j89j70: [ 15  41  26  28 -16 -10  33 -10  41  10 -24  50   1  22 -47  10 -20 -49
  10  42]
j926j181: [ 16  -6  10   2  -8  12  13   9  -4   2   2 -22   7 -11  -5   0  -3   5
  12   1]
j478j132: [  9   8  -6  13   5  23  23 -11   8   2  20   2  -6  -1  -8  -5  -1   0
  21  10]
j111j972: [-40 -54  58 -14   9 -85 -13  -9   2  -3   2  34  25  36   1  38 -18 -21
 -35 -46]
j373j716: [  7   0  22  52  11   3   2  -6 -36  23  16 -26   4  11 -56  -4 -47 -16
  31  -5]
j89j70: [  0 -25 -13 -11 -17 -24  -6   4 -17  14 -35   4  -7   5 -16   1  -9   7
   7 -11]
j373j716: [ -2   6  31  25  20  -8   2   2  17 -12  18   0   9   1  -3  -6 -13 -25
   1   6]
j89j70: [ 12  49   9  19  19  63  -3  -6 -18 -13  58 -35   0 -29  13 -24   4   8
  11  18]
j478j132: [  13  -53  -11   26  -13 -106   34   13   68   35  -68   59  -11   56
  -63   42  -42  -29  -11  -22]
j89j70: [ 14   5 -10  14  14  22  -4  19   5  -8  18 -40   3 -17  16  -7   5  13
  -5  -4]
j373j716: [ -1 -18  -5  -2   7 -18  19   0  43 -11  -6  25  -5   6  12  -1   9  -9
   2   4]
j478j132: [  7  24   6  10  -9  -1  -7  -6 -20  13  -7   8  -8  -1 -29  -7 -21  -7
   7   9]
j926j181: [ -6 -34  -9   1  -4 -19  20   1  25   2 -31  15   5  21  -7  12   5 -13
  11   0]
j373j716: [ 15  23   9  13 -13   5  11   5   8  10 -11   3   5   5 -23  10  -9 -13
  -1  15]
j89j70: [ -1 -29  23 -18 -20 -22  47  -4  51  -7 -28  39  17  19   2  25  16 -24
   8  13]
j111j972: [  4  23 -13  27  13  15  14 -20   3  12  30  13 -14  12 -23  -1 -14  -2
  11   6]
j89j70: [ 10  41 -29  20  12  37 -38  21 -24   1   6 -48  -4 -18   8 -14   3  15
 -17   5]
j478j132: [-15  23 -18   7  -4  24 -38   2 -45   6 -30 -19   4   3  -9 -10   3  -7
   2  16]
j478j132: [ 12  -3  21   1   1 -15  18   0  20   0  23   7   1  -2  -1  11  -8   2
  -9 -11]
j926j181: [-21 -27   3  -5  -5 -17   2 -14  -9   2 -29  23   2  18 -12  -2  -2 -17
  21   4]
j478j132: [ 20  30  38   8  -4   9  23  -4  17  -4  29   8   4 -11  -9   1 -10 -11
   1  14]
j373j716: [ 10  -2  -4  22  19   0  -4  11  15 -15  -4  -8 -17 -21   1 -42 -13 -10
  26  14]
j111j972: [-16  30 -10  -1 -16  19 -31  -9 -57  25 -13 -11  12  20 -22  25  -1   3
 -19  -2]
j926j181: [ 15  42 -22  39  41  34 -10   8  23 -17  48 -23 -19 -22  17 -32  -2   4
  -4  12]
j478j132: [ -1  33  -2  -3 -33   7 -20  -9 -58  39 -19  -3   8  21 -44  34 -15   6
 -18  -4]
j111j972: [-11  34  25 -10 -24  31 -11 -12 -43   7  -9  -4  21   4 -12  11   6 -13
   1  21]
j111j972: [-19   4  -6 -34   0  -5 -44   9 -22 -16  -7  -8   1 -16  40  -8  20  17
 -31 -11]
j373j716: [ 12   7 -15   1  -4  -1   3  10  15   3 -10   0  -6  -3   0   1   2   5
  -7   3]
j89j70: [-35   0  16  -8   7 -19   5 -30  19 -11  -2  58   4  29   4   8   9 -32
  -2  12]
j111j972: [ -1 -17   1 -20 -13   6 -18  20 -25  -2 -21 -36  17 -11  17   6  13  15
  -9 -11]
j926j181: [  9  15  10  13   4  24  -9   2 -28   0  15 -28  -1 -19  -8 -21 -12   3
  17   6]
j478j132: [  2  -2  16  -9  14  21  11   1  17 -24  39 -15   9 -19  37  -6  19   8
  -2  -1]
j111j972: [  1 -11  14   3  12  -6  10   0  16 -11  17   1   1  -6  10  -7  -1  -3
   5  -3]
j926j181: [ -4 -59   2  -6 -20 -29  29   6  15  10 -53   9  14  24 -19  20   0 -15
  24  -4]
j111j972: [ -8  31   9  43  25  44 -11 -11 -38  10  51 -41  17  11 -18  10 -13  -5
   1  -3]
j478j132: [  8  -4   0   9 -26 -48  11   2  16  27 -54  40  -5  30 -50  22 -26 -22
  -4   4]
j111j972: [  7 -24  35  20   3   7  43 -18  -7  14  42 -10  15  13 -29  20 -20  -4
  28 -14]
j111j972: [ -3 -19  35 -31 -22  17   6  -4 -41   1  11 -26  24 -11   9  13  10  15
   8 -12]
j89j70: [ -9  -6  18  -4 -16 -36  16 -21   9  12 -24  54  -5  24 -32   9 -17 -24
  10   7]
j478j132: [  6  34  20  14   8  38   2   0   3 -17  18 -13   8 -17   9 -19   6 -16
  12  29]
j373j716: [ 16   0 -16  21  -4  -2   5   6  -9  24  -6 -15  -6   8 -31  10 -19   8
   3  -9]
j926j181: [-12 -38   3 -20 -12 -32  16  -6  14   3 -25  28   4  18  -1  16   5  -5
   3  -9]
j373j716: [ -5 -59   0 -21 -18 -44  16   7  14   4 -46  17   3  13  -5  11   0  -3
  11 -14]
j89j70: [ -8  -2  18   2   9 -45   0  -8  21   5  18  33  -1  20  -6  23 -15  -7
 -31 -22]
j926j181: [  6 -30 -24  14  -4  23  31 -11 -12  19  -5 -14  -3  12 -26   2  -4   7
  45   1]
j926j181: [ -7  15  21   8   3  11  -6   3   6 -18 -13   2  11  -5   5 -16   5 -28
  10  28]
j89j70: [ -6  27   7   0  23  35  -5   1  14 -22  48 -20  14 -10  42   5  26   5
 -25   2]
j373j716: [ -3 -28 -12   3   8 -13  -5   2  -9   5   1 -10  -6   2  -2  -2  -7  11
   5 -20]
j373j716: [-12 -10 -10  16  23   4  -1 -16 -16   9  40  -8  -3  15  -5   9  -8  12
   0 -24]
j926j181: [  9  21   9  -3   2  24  19   2  32 -17  15   3   7 -10  21  -1  20  -7
  -3  21]
[  2  -7 -15  -6  -3  18  31  -9  31 -11 -13  20  -6  -1   9 -13  20 -10
  30  27] | j478j132
[  7  21 -23  25  24  -4   6  -4  42  -9  10  26 -26  -1   0 -23  -6 -11
   3  16] | j111j972
[  8  10   0   3 -18 -16  30 -17  26  13 -23  52 -13  18 -33   5 -11 -20
  16  22] | j111j972
[-29 -29 -14  -5   8 -38 -18  -8   0   0 -27  28  -6  23   0   1  -2 -10
  -5 -12] | j89j70
[ -7  -9  20 -25 -25  23  -9  -2 -60  13   1 -36  27  -2  -1  23   8  19
  -2 -15] | j111j972
[ -8  40  -7  26  28  24  -9 -22  -6  -2  48   7 -12   4  -3 -11  -8  -4
  -2   7] | j111j972
[ 37  15   5  10 -25  37  36  18  20   2 -24 -22   9 -16 -15  -4   6  -8
  28  35] | j89j70
[ -3  29 -10   7  -9  20 -25  -8 -50  17  -9 -10  -6   0 -25  -8 -12   3
   7   8] | j478j132
[ -1  27  12   1 -14  15  -7   2 -14   6 -11  -5  15   6  -9  14   3 -10
 -11  13] | j478j132
[ 14 -12 -10  15  -5 -32  26  -7  31  10 -27  42 -26   9 -35 -16 -24 -17
  30  13] | j478j132
[  4  18   0  19   1  17 -14   9 -17   3  -9 -24   5  -4 -12  -7  -8  -8
   5  11] | j926j181
[  7 -13 -29  -4   3  -7 -17  26  11  -6 -25 -21  -6 -12  19  -9  10  14
 -11  -6] | j111j972
[ -4 -40  31   9  24 -16  46 -12  52 -22  34  21   6   5  14  -3   1 -19
  24  -3] | j89j70
[-12  31 -16  12  15  56 -38  -7 -66   3  30 -49   3 -13   5 -17   3  17
   5   1] | j478j132
[ 13  55  47 -11 -12  34  -7  -9 -37  -1  51 -15  10 -27   1   0  -6  10
 -13   5] | j478j132
[  3  40  -3  16  25  21   7  -5  41 -20  36  14  -7  -6  22 -10  12 -10
 -13  20] | j373j716
[-20 -53  -9 -39  -9 -42 -19  -5 -33  10  -8   6  -6   5  11  11   0  31
 -13 -46] | j89j70
[ -3 -14   6   6  -8 -46   8  -4  18  13 -29  37  -6  23 -29  11 -20 -19
  -1  -3] | j89j70
[ 11   7  30 -10 -35  -7  22   5  17  -2 -53  25  11  -1 -19  -2   0 -32
  20  37] | j373j716

j68-j790: [ 17   2 -24   5  10 -24 -30 -38   1 -17   3  -9   1  -3  31  18   3  -6
   6   7]
j39-j449: [  2  47 -10 -12 -10 -13 -10  32  13   4  -4 -20  39   6   4 -22 -50   3
   8  20]
j68-j790: [ -8  42  18   7   0  -1  11  -8 -16 -20   9 -44  12  34  22  10  10   4
  -5  11]
j68-j790: [-10  -6 -44 -15   3 -15 -26  35   5   8  -4  51   3 -24  18 -23 -32 -13
 -13  14]
j455-j147: [ 18 -17  -5   3 -22  18  -3 -23  14 -13  -6  16   2 -15  14 -14  -3  -8
  46  -3]
j321-j749: [ -9 -11 -19 -30 -27 -11 -15  70 -13  41 -11   7  27  -6 -32 -42 -61   4
  -2  15]
j455-j147: [ -4  32   7  13  15  -9   1 -22   5  -2  -4 -16   7  12 -19  20   4   8
 -30  -3]
j39-j449: [-13  14   0   5 -29   2  -9  -5 -24  -5   6  -7  10   7  -8   1 -15   9
  -9  -1]
j455-j147: [  4  -4 -14 -33  44   1 -14  17  15  19 -18 -16  41   8 -11  -2   8  10
 -44  57]
j39-j449: [-15 -29 -10   8  -1  17 -13 -42 -16 -12   9  11 -12  -7  13   8  25  -8
 -19  10]
j321-j749: [ -6  28 -12  -8   0   3  47   2   0 -21  -5  29 -39  44  -5   0  21 -18
  -3  22]
j828-j40: [-22  31  -7   6 -11  -2  19  14   7   0  24  10 -18  -6   2 -11 -22  -3
  -6   2]
j828-j40: [-24 -35  20 -20 -32  22  10  50 -45  14  -7   2  -3  26 -26 -25  -1  -8
  -8  -2]
j321-j749: [-22 -47  10  -9 -18  14   5  24  -5  28  18  -1 -27 -17 -29 -26 -17 -21
   3 -12]
j455-j147: [  4   1 -12  -5 -26  32 -14 -29  27 -27   6  20   9 -21  14 -17 -15 -18
  24  19]
j39-j449: [  8   3   6  -1  25   1   4 -24  15   2  -9 -40  13  17   7  -5  10 -12
   3  24]
j39-j449: [  2  24  10   5 -10  12   3  28  43 -16   6  57 -15 -36 -10  -1 -20 -10
  11 -41]
j455-j147: [ 25 -32 -11 -12  18  16 -19 -28  18   6 -16  15  26 -24 -17  17  23  27
  -9  21]
j39-j449: [ -1 -17   1  10  13  13  12 -25  13  13 -18  -2   1   3  -8 -19   6 -14
   5   8]
j828-j40: [-13  14   9  -2  -3   0  -3 -12 -19 -15  -3 -16  -4  34 -10  12  11 -14
 -26   5]
j321-j749: [-30  17   1 -11   1  21 -19  14   0 -14   9  15  16  -4  -4   2  -4  -6
 -52  16]
j68-j790: [ -7   9  11  24 -38  10  23 -14 -22 -11  16  11 -19  -3   1   7   4  20
  22 -27]
j321-j749: [-13   6  19 -18 -42  36  61  30 -24 -13 -12  29 -30  54 -41 -17  17  -9
  11   9]
j828-j40: [  5 -26  28  -2  33  -7 -29 -28  13 -21  36 -48 -29 -11  24  39  34 -29
 -10 -19]
j321-j749: [-15   0  16  -7  14   9   4   5  17 -13  23  -7 -29   0   2   5  10 -32
 -15  -4]
j68-j790: [  4  14  -3   0  16 -29   0   6  -7   7  -6 -19  -5  22  -6  11  -1  -2
 -12  -3]
j828-j40: [ -3 -40  18 -14  11  -5 -35   6 -32 -14   4 -39  -2  19  35   7  24 -31
  -4  -4]
j455-j147: [-20   0  20  -8 -28  21   7  56 -43   7  -9  -6  37  16  14 -27  -8  20
   2   5]
j39-j449: [ 14 -29 -29 -17   2  10 -16 -13   2  -5   3  26  10 -23  18   7  15  19
   2  33]
j828-j40: [ 12 -16 -19 -15  17   2 -32   6   8  17 -33  15  47 -12 -10  -8  -8  13
 -19  22]
j828-j40: [ -5  15   6 -12  19  17  -4 -25  10  14 -20 -20  38  18 -64  15   9  22
 -60  36]
j39-j449: [ -9  41  25  31   6  -3  28 -18   0  19 -26 -47  25  35 -20 -19 -14   1
   1  -8]
j68-j790: [-16  24  19  10  24   3  11  13  21  18  -4 -12  11  -2 -24  -6 -10  -1
 -29  -8]
j828-j40: [ -3  -7  -7   7  24   2   5 -22  -2  22   2 -27  23  -9  10  -2  12  28
 -13  30]
j39-j449: [-19   4  -6  25  28 -10   8  -3  -6   8  -2  11  -7  -6  30  -6  11  -3
 -17  -9]
j321-j749: [-39 -28  18  -2 -54  39 -23  17 -40 -21   4  31  -7   3  -8 -18  -9 -31
 -15 -26]
j828-j40: [  7 -53  22   0  16   1 -35  29   4  19  -8  -3  14 -36  13  -8   0  -9
  12 -40]
j68-j790: [ 17  17  -3   3   2  -7  35  21   6 -19  -7  36 -26  11  28   2  18  -1
  36 -13]
j39-j449: [ 12  -6  -5   1  27   8  -3 -20  21 -21 -18  47 -13  -5  -3  25  37  -7
 -19  -8]
j68-j790: [  3  -7  -5  14 -17  -3  22 -23 -13   6   7   0 -19   2  -7   2   5  14
  20  -6]
j68-j790: [  0   7   6   8  19 -11  46  36  -5  14 -22  32 -25  21  -7  -4  20   5
   2 -19]
j455-j147: [-17 -14   2  22  10  -9  20  28 -37  35 -21   2  12   7  17 -25   4  20
  -2 -11]
j828-j40: [ -2 -27  -7  -3  -4   6  -4  18 -27  22 -27   8  28   5   2 -22   0  15
   1  10]
j68-j790: [ -4  44 -12  29 -14 -19  18 -15   0 -18  21  15 -25  -7  26  11 -10   9
  17 -20]
j321-j749: [  4  -4  32  -4  -3  16  15   9   7 -10   9 -17 -11   7  -2   4  15  -9
  17 -14]
j68-j790: [  1  51  -5  11   4 -35   8  23  17 -15  19  21 -32  -6  10  20 -18  -5
   1 -33]
j455-j147: [-11 -20 -19 -24   8   8 -15  30  -5  13   0  14  19 -12   9 -16  -6   5
 -21  33]
j828-j40: [ -8  -7 -13 -11  21  -4  12  16  18  22  24  14 -17 -28 -16   7   1  18
 -26  14]
j321-j749: [ -6  17   7 -42 -41  23 -11  15 -12 -17  27 -39  23  19 -24   2 -19   9
 -11  47]
j39-j449: [  2  25  15 -10  -8 -22  -5  38  -8   1  11 -25   3  11 -10  11 -19   6
  -2 -16]
j68-j790: [ -2 -23   9 -18  19  17  16   7   5 -11  11  15 -28   3   0  15  40  -8
 -14  11]
j455-j147: [ 30  23 -27   9  -2 -33 -16 -41  29 -22   6   5 -21  -8  13  19 -16 -16
  31 -10]
j321-j749: [  0  41  -1   3  10 -18  37  21   4  -5  -1   4 -20  27   6   1   2  -2
   5   0]
j455-j147: [ -5 -21  14 -10  13   1  18 -13  -7   8  15 -37 -28  23 -20  10  24 -13
 -12  14]
j39-j449: [ -5  33  -2  -2 -16   4   6  -5   6 -17   8 -26   8  18  24 -21 -22 -20
  22  21]
j39-j449: [ -2 -48 -15 -12  -6  -3  -1  -7 -34   8  24 -21 -16  -2  30  -2  19   7
  13  26]
j828-j40: [-22 -10  30  -5  -8   1   2  54 -19  13   4  -4 -11   7 -18 -10  -9 -14
 -13 -33]
j828-j40: [  9 -20 -23  14 -26   9   0 -40  -7 -22   0  37 -21 -10  26  -3   9  -8
  35  -4]
j455-j147: [  1  12   5 -10  21   2  25 -11   3  -7  16 -31  -9  21  11  13  28   6
  -7  33]
j68-j790: [ -9 -48  -5 -21 -13  13 -12   7 -41  15 -10  -9  12  17 -14 -11  11   4
 -15  25]
j455-j147: [ 16   6  -5  -5  26  -8  -2   8  29  -2  -2  21  -3 -18   0  16   9   7
  -6  -6]
j321-j749: [ -4   3  11  17 -23  -4   0   9 -28  20 -13  -4  22   0 -23  -2 -15  32
   0 -26]
j321-j749: [ -3 -43   2 -31 -32  21   4  28  -6   5  -2  12 -21  11 -25 -31 -12 -34
  23   8]
j455-j147: [ 24 -25 -29 -27  14 -19 -22   5  40  -7  18  28 -37 -30   2  10  -9 -30
  14   3]
j321-j749: [ 16 -20  18   2  14  34  19 -22  17  -5  -4   3  12 -15   9   7  40  23
  16  10]
[ 19  33 -10  47 -17 -24  27 -39  -6 -25 -14  32 -30  11  30  12   8   2
  50 -45] | j828-j40
[ -3   9  -9  21  -6  11  26 -12 -15  -8 -11  35   0   2  24  -2  20  23
  10   0] | j321-j749
[  9   0 -14 -22   5   1  -1 -11 -10  -4  -3 -28  20  25  11   0  11   7
  -2  51] | j828-j40
[ 21  42 -11 -10  12 -18  -3  23   6 -14  -7   0  31   6  30  13  -2  28
   6  17] | j455-j147
[-14 -23  -1  -3  -5  10 -20   9 -10  23 -23   3  26  -2 -23 -26 -20  -9
 -18   2] | j455-j147
[  9  35  18  -6  47  -5  19  -3   8   8 -19 -44  33  35 -14  21  29  26
 -35  29] | j455-j147
[  8 -49   0  -2 -41  15  -2  -5  -3   0  -4   5 -21  -4   9 -41 -20 -42
  66 -15] | j455-j147
[-27 -10  27  19 -25  29  16 -26  -9  -7  26 -13 -25  -4  -9  -4   6 -13
   1 -19] | j828-j40
[  5 -17  -3  -7  33 -15  -9  -8  -7  23 -20 -34  17  19 -10   1  12   0
 -22  20] | j39-j449
[ 10 -23  -5 -31   5 -14   0  30   1   8 -12 -11 -18  29 -13 -16  -7 -38
  12  11] | j39-j449
[ -9   1  29 -36 -15  24 -25  30 -13 -26  17 -33  21  17   3   7   4 -12
 -16  17] | j68-j790
[ -5 -20  11  -1 -24  16 -19  -2  -9 -17  -5  11  -4   1   0  -7  -3 -26
  10 -20] | j828-j40
[ -9  26  16  18 -26   4  29 -18 -26 -22  18 -28 -17  29  25   2  10   0
  25  -5] | j39-j449
[-21 -21  21 -12 -10  18  -2  36  -3  10  -6  14 -12   5 -36 -17 -10 -29
 -18 -19] | j321-j749
[ 11  -9  15 -12  24   5   6  -7  11  16  -2 -31  14   3 -31  17  19  21
 -20  17] | j828-j40
[ 10   5  -1   5 -19   5  -4 -11   0 -11  -6   2   9  -1   8  -5  -8   1
  24  -5] | j455-j147
[ 14  23 -20   0 -25 -32   5  25 -11 -10   3  21 -20   8  16   1 -22   2
  34 -17] | j68-j790
[  0 -20  19  -2 -14  13  -3 -13  -2 -19  14  -2 -29   2  -7  12  15 -22
  10 -21] | j828-j40
[-10  47  26  28  29 -26   0  21   2  19 -20 -25  25  11 -10   5 -15   9
 -28 -37] | j828-j40
[ 15 -18 -32 -11  26  -6  23  12  15  -2 -13  51 -27  -1  29  -9  24 -10
  17  19] | j68-j790

j699j751: [  7  -8  39 -12 -26 -40  40  22 -12 -17  21   5  -3  15  20  40  73 -12
   1  -2]
j48j978: [ -6   0   1  -2  38 -13   7  11  -3 -27  -7   4  -8  -4  15   6   6   2
   3   0]
j48j978: [ -4 -13 -26   6  41   6   7 -12  10  15 -50   9 -21   4 -34 -23 -71  -7
  -7  13]
j48j978: [ -7   9   6 -17  28  32 -21   0 -10 -50  -4   0  -6 -24  12  -4   6  -1
 -15   2]
j66j842: [-17  -4   8  13  12  19  18  -4  -1   6 -21   9   0  15  -1 -28  16   3
 -17   5]
j934j197: [ 13   4   4   5  17   4  12   1 -19  11   4  16  10   0  16  -4   9 -11
 -12  -9]
j48j978: [ -1  -6 -29  16  58  21  14  -9   8  19 -40  20  -8   6  -2 -32 -39 -15
  -9  -1]
j48j978: [ 12  -2   3   6   6   3  -7  -7  -1 -10  -2  -1 -10  -5  -5  -5 -20  -4
 -10   0]
j934j197: [-14   5   5 -45 -51   8 -28   1   0  -9  12 -15   0 -17 -35  19  -8   9
  12   9]
j934j197: [ 24   1  -9  -3  40 -32  22 -18 -18  10 -18  -1 -18 -12   4   6 -16 -16
 -14  -3]
j934j197: [ -4   5  14 -52   1   1 -10  -8  -8 -27  -6  -9 -23 -31 -20   6  -3  -1
  -4   2]
j48j978: [-25   6 -13 -23   3  16 -21   5  -4 -11  -9  -7   9 -13 -12   6 -13  13
   8  12]
j699j751: [  7   1  13  -7 -18 -23 -29  17 -10 -44  24  -9  -5 -10 -12  33 -25  11
   6   8]
j66j842: [ 26 -13  20  19  -7  63  22  -8  -9  37 -16  32  25  14   8 -27   8 -28
 -44   1]
j699j751: [-23 -20  -8  46 -33  50 -19  17  57  16  -4   3  25  36  -4 -28 -12  19
  20  11]
j699j751: [ 12  -9 -22  19  15   6  12   6  11  14 -11  20   0  16   4  -1 -21 -23
   5  -4]
j934j197: [ 13  -1  -4  -7  43 -19  -7  -4 -25 -12 -20  -3  -7 -21 -13  12 -55   5
 -16  13]
j934j197: [ 13  -8 -25  23 -51 -22  15  -5   6  66   0 -11  28  25 -10  29  -7  -6
  11  13]
j66j842: [ 15   9  -9   6 -42  25   1 -12  23  55  33  16   8  12   7 -36  21 -19
  16 -38]
j66j842: [-15   0  -2  18 -36 -17   4   8   5 -32  13   1 -24  29 -15   7  17  -8
   7   1]
j699j751: [ 25  -4   3  21   6 -49  22 -13  28  19  15 -12 -25   6  20 -11  17  -2
  18 -25]
j48j978: [ 26   1   5   7 -25  -9  13  -1  -5   7  23  10  -4   9  11  11  21 -26
  -3 -15]
j66j842: [  4 -12  -6 -26  -1   3  -1  -4  14  -9 -25 -15  -8 -15 -11  28 -13  -8
   3  20]
j66j842: [  7   5  -3   9  15  48  17 -12  -1  43  -4  25  20   5  24 -42  27 -18
 -16 -20]
j934j197: [ -3  -5 -10  -2 -44  -8  -7   9   2  35   5 -10  29   8 -17  29 -13  10
  15  16]
j699j751: [-12  12 -10 -24  32   3 -20   4 -22 -35  -5   3  -9 -22  -9   4 -25   3
  -3   2]
j934j197: [ -3   2 -10  15   1  -7 -10 -14  10 -23  -5 -12 -28   3 -11 -13 -15   0
  -2   1]
j66j842: [  8 -28  14  -8  59   7  -1   6  10 -26 -53 -11   0 -23  -4  19 -50  13
 -17  38]
j699j751: [  5  -9  33  -7   3  33  17  32 -18 -16   7  42  19  12  13   6  25 -19
 -17  -3]
j48j978: [ -9  -1  -3  32  64 -35   3  10   2   0  -7  -5   6   1  22 -14 -20  35
  11  -1]
j66j842: [ 25 -27  21  10  54 -26  41   0   7   8 -38   7 -15   2   6   1 -19  -6
 -16  10]
j699j751: [ -2   6 -22  10   7  32  -3   6   0  -4   2  23   6   9  11  -8   1 -23
   1  -9]
j48j978: [ 11 -17  10 -11   8 -22  41   4   6 -20 -20  14 -37  14  -8  16  13 -35
  -5   2]
j934j197: [ -5   4  14  14  33  22  -5  11 -13 -22   5  17  10  -1  20 -19   7   7
 -14  -6]
j48j978: [ 20  -1 -12  11  11  11   8   3  11 -11   8  11  -1   2  33  11  22 -29
   4 -12]
j934j197: [  4   2 -12  13  51 -37   0  -9 -10 -18 -16 -13 -21 -10   2   0 -33  10
  -4   4]
j934j197: [  1 -12  14 -15  26  14  17  27  16   7   0  26  15   0  22   0  16  -6
  16 -11]
j66j842: [ -8   1 -10  -4  52   4 -15   4  14  -8 -11  -6   4 -21  17 -10 -20  19
  13  -1]
j699j751: [ -1   3 -12  14 -47   5  -4 -18   9  30   4 -21  12  10  -4   3  17   3
   0   8]
j66j842: [ 31 -17  16  11 -15   5  24  -6  17  39  -2  14  -3  13  -3 -13  -5 -20
  -8 -10]
j699j751: [  4  -4 -19 -11  16  35   1  -2 -28  22 -35  20  20  -4 -23   7 -48 -18
 -25  21]
j699j751: [ 31 -12  21   4 -23 -15  23  12 -14   8  12  15   8  12   4  30  10 -22
 -11   1]
j66j842: [ 10   5  -4   5  13  24  19  -8  -7  26  -2  19  10   4  21 -19  24 -21
 -13 -15]
j48j978: [ -4 -10   0  18   8 -29  -5  11  25  -3   2 -22   7   2  14  15  -2  27
  23   9]
[ -6  -1   1 -14  33 -57  11  -9   8  -7 -13 -25 -30 -14  -5   2  -8  20
  15   0] | j699j751
[  3  -6  -7  -4  -1 -13 -18   1 -17   7 -17 -15  15 -11 -28  28 -58  17
  -7  30] | j934j197
[-22  -4  14  -7 -14  26  11 -12  -5  26 -25  -3  10   6 -20 -25  12  14
 -20  15] | j66j842
[ 33  -4   9  11  19 -29  12   8 -20  -8  10  10  -1  -2  15  24 -11 -14
 -10  -4] | j66j842
[ 20  -9  17   3  30 -30  34   1 -30  -3 -18   7  -5   1   7  21   2 -11
 -26  11] | j66j842
[  6   0  17  12 -17  -1 -24   7  21 -26  27 -28  14 -11  33  18  32  23
  12   3] | j48j978
[ 23  20  14 -21 -50   0   0 -13 -53  11  33  23  -9   0 -31  -2  -3 -31
 -28 -20] | j48j978
[ 15  14  21 -32 -54  31  -8 -22 -41  -1  15  16 -14  -8 -40 -12  -4 -29
 -39  -8] | j48j978
[  1   6 -12  13  -1  16   9  -7  10  13   8   9   0  10  20 -19  29 -15
   4 -17] | j699j751
[ 13  -3   8   7  16  36  40 -11  -2  50 -12  31  14  12  23 -37  37 -26
 -21 -18] | j699j751
[-18   0  -4  21   5  -4   5   4  21  -7   4   5 -16  20   2 -28  10   6
  14 -12] | j66j842
[ 20   4  15   2 -11 -48  16   5 -26  -5  24   9 -16   8  -6  16   0 -11
  -4 -12] | j48j978
[  3  -6  10   9   2  28  11 -16  11  46 -15   3  13   3   1 -38   3   7
 -14  -3] | j699j751
[  9  31  14   0 -78  53 -10  -7 -54  30  54  26  44  10   8 -10  57 -22
 -33 -21] | j934j197
[ 10 -13  17   2 -28  14  20 -11  10  39 -10   7   1  14 -16 -18   4  -9
 -12   0] | j66j842
[ 14 -11  17   0 -18 -19   4   3  15 -25   7 -13 -16   1   3  23  13  -5
   3   5] | j48j978
[ -5  -3  -8   8 -11 -21   1  17  11 -25  11  -1  -8  13   5  24   9  -5
  20   2] | j699j751
[ 4  3  5 -5 -4 22 -8 14 -9 -1 15 22 14  0  3 -3 -4 -8 -1 -9] | j934j197
[ 40   1  -7   2   5  26   3   0 -13   6  10  22  15  -7  27  17   4 -39
 -15 -10] | j66j842
[-36  -1 -11   6  52  -6  -4  15  14  -4 -20 -11  18  -4  19  -7   1  39
  21  11] | j48j978
